Here is a tiny trained network, its code and every weight. The questions are about switching its units off for an input and a target symbol, where a switched-off unit gives its printed mean instead of its output.

import numpy as np


def w(rows, s, z=0):
    codes = np.array(rows[::2]) - 128.0
    scale = np.full(codes.shape[1], s)
    scale[-1] = z or s
    return codes * scale


def f(y):
    return y / 2 * (1 + np.tanh(0.7978845608 * (y + 0.044715 * y**3)))


def softmax(a):
    e = np.exp(a - a.max(-1, keepdims=True))
    return e / e.sum(-1, keepdims=True)


def log_softmax(a):
    a = a - a.max(-1, keepdims=True)
    return a - np.log(np.exp(a).sum(-1, keepdims=True))


def net(x, mask):
    ids = ['αδεζηθλξστφ'.index(c) for c in x.split()]
    T = len(ids)
    res = E[ids] + P[:T]
    r = res
    for j in range(2):
        rows = slice(4 * j, 4 * j + 4)
        q, k, v = (r @ M[0][rows].T for M in (Q, K, V))
        z = softmax(np.where(np.tri(T) > 0, q @ k.T / 4**0.5, -1e9)) @ v
        o = O[0][rows]
        res = res + np.where(mask[j], z, o[:, -1]) @ o[:, :-1]
    y = f(res @ A[0][:, :-1].T + A[0][:, -1])
    res = res + np.where(mask[2:14], y, B[0][:, -1]) @ B[0][:, :-1]
    return log_softmax(res[-1] @ U[:, :-1].T + U[:, -1])


Q, K, V, O, A, B = {}, {}, {}, {}, {}, {}
E = w([
[108,131,146],'α',
[95,18,124],'δ',
[96,147,112],'ε',
[163,27,119],'ζ',
[52,64,95],'η',
[250,121,107],'θ',
[156,74,54],'λ',
[2,99,67],'ξ',
[212,147,66],'σ',
[59,165,76],'τ',
[99,167,62],'φ',
],0.0093)
P = w([
[121,58,2],'0',
[79,112,140],'1',
[168,104,101],'2',
[141,103,197],'3',
[65,137,113],'4',
[168,155,114],'5',
[95,97,231],'6',
[100,129,119],'7',
[146,134,192],'8',
],0.0095)
Q[0] = w([
[124,41,128],'H1',
[100,32,67],'H1',
[160,252,194],'H1',
[125,228,121],'H1',
[164,96,130],'H2',
[163,127,119],'H2',
[143,84,147],'H2',
[93,152,126],'H2',
],0.019)
K[0] = w([
[103,101,60],'H1',
[159,97,14],'H1',
[102,164,251],'H1',
[155,153,181],'H1',
[131,153,186],'H2',
[114,157,145],'H2',
[145,110,166],'H2',
[132,103,81],'H2',
],0.02)
V[0] = w([
[179,185,107],'H1',
[216,77,157],'H1',
[250,180,129],'H1',
[31,188,103],'H1',
[112,133,54],'H2',
[126,108,87],'H2',
[96,143,166],'H2',
[96,169,80],'H2',
],0.012)
O[0] = w([
[216,170,253,56],'H1',
[109,11,172,158],'H1',
[169,111,182,3],'H1',
[160,251,73,67],'H1',
[181,110,173,228],'H2',
[157,139,159,228],'H2',
[68,104,124,40],'H2',
[179,65,154,119],'H2',
],0.011,0.004)
A[0] = w([
[106,58,112,23],'N1',
[92,205,72,2],'N2',
[87,128,108,163],'N3',
[177,199,131,207],'N4',
[100,197,87,34],'N5',
[109,58,109,27],'N6',
[172,131,211,97],'N7',
[76,124,103,183],'N8',
[183,140,255,110],'N9',
[85,100,208,232],'N10',
[201,179,126,158],'N11',
[81,128,92,162],'N12',
],0.0099,0.0066)
B[0] = w([
[45,199,206,172],'N1',
[244,162,153,177],'N2',
[146,122,82,172],'N3',
[18,198,216,177],'N4',
[218,164,163,166],'N5',
[33,205,196,173],'N6',
[136,182,97,168],'N7',
[138,110,77,196],'N8',
[150,211,79,196],'N9',
[198,108,171,255],'N10',
[2,129,125,157],'N11',
[140,132,73,190],'N12',
],0.0092,0.0077)
U = w([
[134,76,92,152],'α',
[55,116,88,121],'δ',
[119,128,96,251],'ε',
[32,116,192,131],'ζ',
[166,94,52,86],'η',
[147,137,209,76],'θ',
[163,1,128,246],'λ',
[192,156,117,26],'ξ',
[222,100,149,123],'σ',
[122,190,135,33],'τ',
[78,176,147,144],'φ',
],0.0094,0.0034)

Each question gives the input, a string of symbols that net reads in full, and the target symbol t.
The units are the heads (4 rows each of Q, K, V and O) and the neurons (one row each of A and B). Each row of codes is followed by its name. A weight is (code - 128) times the scale printed after its matrix; where a second scale follows, it is the last column's (O, A, B and U).
mask holds one flag per unit, heads first, then neurons. A switched-off unit (its flag False) gives its mean, the last column of its rows in O or B, instead of its output. The means were averaged over made-up inputs and are rounded, as every weight is.
A unit's drop is (log p(t) with every unit on - log p(t) with that unit switched off) / (log p(t) with every unit on - log p(t) with every unit switched off).
The circuit of an input: a set's keep is (log p(t) with only the set's units on - log p(t) with every unit switched off) / (log p(t) with every unit on - log p(t) with every unit switched off). Starting from the 12 units with the biggest drops (on a tie, the unit counted first), units are removed one at a time, each time the one whose removal leaves the highest keep (on an exact tie, the one counted first), for as long as the keep stays at least 0.8.
circuit, biggest first: the units of the circuit, biggest drop first
k most important neurons: the k neurons with the biggest drops, biggest first
heads that matter: for each layer, one digit per head in row order, 1 if its drop is at least 0.15 and else 0, layers parted by /
drop when u is switched off: that unit's drop, to one decimal
input ζ ζ θ σ ζ ξ ζ η σ, target λ: circuit, biggest first : [H1]
input θ ζ τ ζ θ θ θ α, target σ: circuit, biggest first : [H1, N10]
input λ ε τ φ η σ, target ζ: 2 most important neurons : [N4, N11]
input φ η ξ, target φ: circuit, biggest first : [H1, N4]
input ζ η τ φ θ λ, target ζ: circuit, biggest first : [H1, N6, N1]
input ζ φ ξ, target ζ: circuit, biggest first : [H1, N1]
input λ η θ θ φ α η, target λ: heads that matter : 00
input θ φ ζ ζ δ δ η, target θ: heads that matter : 10
input θ δ ζ σ θ ζ α α, target λ: circuit, biggest first : [H1, N4]
input σ φ ζ σ ζ φ ζ ζ ζ, target σ: circuit, biggest first : [H1, N10]
input λ ζ η δ θ ζ λ ζ η, target λ: circuit, biggest first : [N4, N9, H1, N10]
input λ δ φ θ α θ ζ θ ζ, target λ: heads that matter : 11
input λ ε ζ η λ, target λ: heads that matter : 10
input φ ζ ζ θ θ φ ζ, target φ: 2 most important neurons : [N4, N10]
input ζ η σ θ ζ, target ζ: 2 most important neurons : [N6, N1]
input φ τ θ θ η ζ, target φ: 2 most important neurons : [N4, N11]
input φ η ξ ζ φ θ θ φ, target σ: heads that matter : 11
input θ α θ ξ, target θ: most important neuron : [N10]
input η ε θ η σ η θ ε ζ, target η: heads that matter : 11
input ζ ζ θ θ τ τ, target σ: 4 most important neurons : [N10, N4, N9, N11]
input θ φ ζ, target θ: drop when N1 is switched off : 0.3
